Below are the code and all the weights of a small trained network. Each question names an input and a target symbol and asks about switching units off, where a switched-off unit gives its printed mean instead of its output.

import numpy as np


def w(rows, s, z=0):
    codes = np.array(rows[::2]) - 128.0
    scale = np.full(codes.shape[1], s)
    scale[-1] = z or s
    return codes * scale


def softmax(a):
    e = np.exp(a - a.max(-1, keepdims=True))
    return e / e.sum(-1, keepdims=True)


def log_softmax(a):
    a = a - a.max(-1, keepdims=True)
    return a - np.log(np.exp(a).sum(-1, keepdims=True))


def net(x, mask):
    ids = ['Γεξπσφψ'.index(c) for c in x.split()]
    T = len(ids)
    res = E[ids] + P[:T]
    u = 0
    for l in range(2):
        r = res
        for j in range(3):
            rows = slice(3 * j, 3 * j + 3)
            q, k, v = (r @ M[l][rows].T for M in (Q, K, V))
            z = softmax(np.where(np.tri(T) > 0, q @ k.T / 3**0.5, -1e9)) @ v
            o = O[l][rows]
            res = res + np.where(mask[u + j], z, o[:, -1]) @ o[:, :-1]
        u += 3
    return log_softmax(res[-1] @ U[:, :-1].T + U[:, -1])


Q, K, V, O = {}, {}, {}, {}
E = w([
[32,181,32,100,28,11],'Γ',
[107,95,20,125,97,188],'ε',
[22,135,87,215,153,169],'ξ',
[27,113,120,75,220,159],'π',
[115,4,176,126,133,58],'σ',
[95,122,39,203,102,32],'φ',
[96,117,101,183,87,168],'ψ',
],0.019)
P = w([
[159,253,197,180,1,24],'0',
[153,151,133,161,111,167],'1',
[136,129,133,161,117,159],'2',
[118,116,139,156,117,160],'3',
[109,97,140,157,125,166],'4',
[101,84,141,162,130,169],'5',
[94,70,143,157,132,174],'6',
[78,56,141,151,132,167],'7',
[63,44,152,160,131,167],'8',
],0.0085)
Q[0] = w([
[145,154,147,119,101,153],'L0H0',
[154,156,100,105,91,163],'L0H0',
[145,57,225,94,54,90],'L0H0',
[210,223,240,35,200,103],'L0H1',
[197,103,228,52,147,120],'L0H1',
[254,192,206,56,133,191],'L0H1',
[74,109,73,160,119,65],'L0H2',
[71,217,34,154,123,201],'L0H2',
[204,112,177,70,84,134],'L0H2',
],0.014)
K[0] = w([
[178,158,47,134,145,106],'L0H0',
[159,110,55,116,153,113],'L0H0',
[175,208,151,139,115,95],'L0H0',
[170,216,57,231,111,112],'L0H1',
[142,188,85,150,81,75],'L0H1',
[176,180,95,158,86,156],'L0H1',
[113,117,147,102,151,61],'L0H2',
[110,8,140,20,163,148],'L0H2',
[142,142,107,146,43,145],'L0H2',
],0.014)
V[0] = w([
[159,65,61,131,87,87],'L0H0',
[117,153,103,115,200,72],'L0H0',
[139,133,207,160,94,113],'L0H0',
[170,8,115,129,88,101],'L0H1',
[93,83,198,79,210,110],'L0H1',
[112,149,112,185,107,191],'L0H1',
[151,88,126,154,142,212],'L0H2',
[146,128,197,101,114,155],'L0H2',
[101,162,103,118,105,162],'L0H2',
],0.011)
O[0] = w([
[45,106,177,78,188,103,189],'L0H0',
[131,58,140,176,102,99,134],'L0H0',
[104,91,112,137,76,194,133],'L0H0',
[194,134,96,175,48,193,255],'L0H1',
[146,237,139,129,168,157,232],'L0H1',
[59,38,180,115,67,2,94],'L0H1',
[41,122,138,170,132,221,47],'L0H2',
[61,164,141,117,68,189,58],'L0H2',
[97,83,68,93,137,147,112],'L0H2',
],0.0073,0.0099)
Q[1] = w([
[153,94,189,59,102,165],'L1H0',
[134,133,132,59,59,114],'L1H0',
[2,130,134,107,173,142],'L1H0',
[131,62,102,90,126,159],'L1H1',
[155,80,86,181,146,135],'L1H1',
[176,109,171,95,136,128],'L1H1',
[82,156,110,58,149,173],'L1H2',
[116,97,193,101,124,132],'L1H2',
[129,95,98,171,161,75],'L1H2',
],0.016)
K[1] = w([
[60,160,113,115,4,67],'L1H0',
[90,117,97,84,71,50],'L1H0',
[52,146,72,97,191,164],'L1H0',
[170,96,145,144,137,186],'L1H1',
[180,141,217,130,144,165],'L1H1',
[159,92,170,69,105,70],'L1H1',
[146,143,163,77,221,214],'L1H2',
[116,98,151,88,85,114],'L1H2',
[68,141,77,173,156,114],'L1H2',
],0.013)
V[1] = w([
[130,196,121,23,135,149],'L1H0',
[155,124,229,161,254,201],'L1H0',
[142,166,38,89,176,143],'L1H0',
[52,148,2,81,103,103],'L1H1',
[129,99,16,166,177,143],'L1H1',
[102,56,39,199,75,168],'L1H1',
[134,94,179,91,160,157],'L1H2',
[174,132,29,97,178,174],'L1H2',
[241,254,139,69,172,129],'L1H2',
],0.0083)
O[1] = w([
[76,103,2,24,121,143,36],'L1H0',
[109,60,102,162,216,163,8],'L1H0',
[116,68,57,94,159,54,118],'L1H0',
[232,135,140,157,156,228,190],'L1H1',
[235,203,117,84,139,152,215],'L1H1',
[199,155,168,133,28,93,255],'L1H1',
[212,112,61,200,152,56,16],'L1H2',
[131,167,105,152,116,79,119],'L1H2',
[54,97,114,179,39,55,74],'L1H2',
],0.007,0.0089)
U = w([
[55,25,179,52,24,199,213],'Γ',
[45,255,232,71,166,146,41],'ε',
[180,83,100,53,63,195,52],'ξ',
[197,65,131,165,104,51,86],'π',
[105,212,116,121,60,165,58],'σ',
[98,128,115,72,148,109,255],'φ',
[101,171,129,10,77,123,85],'ψ',
],0.0053,0.0078)

Each question gives the input, a string of symbols that net reads in full, and the target symbol t.
The units are the heads (3 rows each of Q, K, V and O). Each row of codes is followed by its name. A weight is (code - 128) times the scale printed after its matrix; where a second scale follows, it is the last column's (O and U).
mask holds one flag per head, layer by layer. A switched-off head (its flag False) gives its mean, the last column of its rows in O, instead of its output. The means were averaged over made-up inputs and are rounded, as every weight is.
A unit's drop is (log p(t) with every unit on - log p(t) with that unit switched off) / (log p(t) with every unit on - log p(t) with every unit switched off).
The circuit of an input: a set's keep is (log p(t) with only the set's units on - log p(t) with every unit switched off) / (log p(t) with every unit on - log p(t) with every unit switched off). Starting from all 6 units, units are removed one at a time, each time the one whose removal leaves the highest keep (on an exact tie, the one counted first), for as long as the keep stays at least 0.8.
circuit, biggest first: the units of the circuit, biggest drop first
unit that matters most: the unit with the biggest drop
heads that matter: for each layer, one digit per head in row order, 1 if its drop is at least 0.15 and else 0, layers parted by /
drop of u: that unit's drop, to one decimal
input π Γ ψ ψ, target φ: unit that matters most => L0H1
input σ φ φ ε Γ φ, target σ: circuit, biggest first => L0H1, L1H2
input φ σ φ ε φ ξ σ, target ε: circuit, biggest first => L0H1, L1H0, L1H2, L0H0
input σ ξ Γ σ, target Γ: circuit, biggest first => L1H2, L1H1
input σ π φ σ, target Γ: circuit, biggest first => L1H1, L0H0
input φ ξ φ φ φ ξ φ φ ε, target ξ: circuit, biggest first => L1H2, L1H1, L0H1
input ε φ π φ π ξ ξ, target φ: circuit, biggest first => L1H0, L0H1
input π π φ σ φ ε σ σ, target π: circuit, biggest first => L0H0, L0H2
input Γ φ φ, target π: heads that matter => 011 / 100
input φ φ φ φ ψ ε ε ξ, target ε: heads that matter => 010 / 101
input φ ξ σ, target ε: circuit, biggest first => L0H1, L1H0, L1H2
input φ φ ψ, target Γ: heads that matter => 011 / 000
input ε ξ φ φ σ φ σ, target φ: circuit, biggest first => L1H1, L0H2, L0H0
input Γ σ ψ φ ψ π ε, target φ: unit that matters most => L1H0
input Γ π σ φ π φ, target φ: heads that matter => 010 / 100
input ψ φ σ, target σ: drop of L0H0 => 0.7
input φ σ ψ Γ π ξ ε, target φ: drop of L1H0 => 0.5
input φ σ σ ξ φ σ ψ, target σ: drop of L1H2 => 0.2
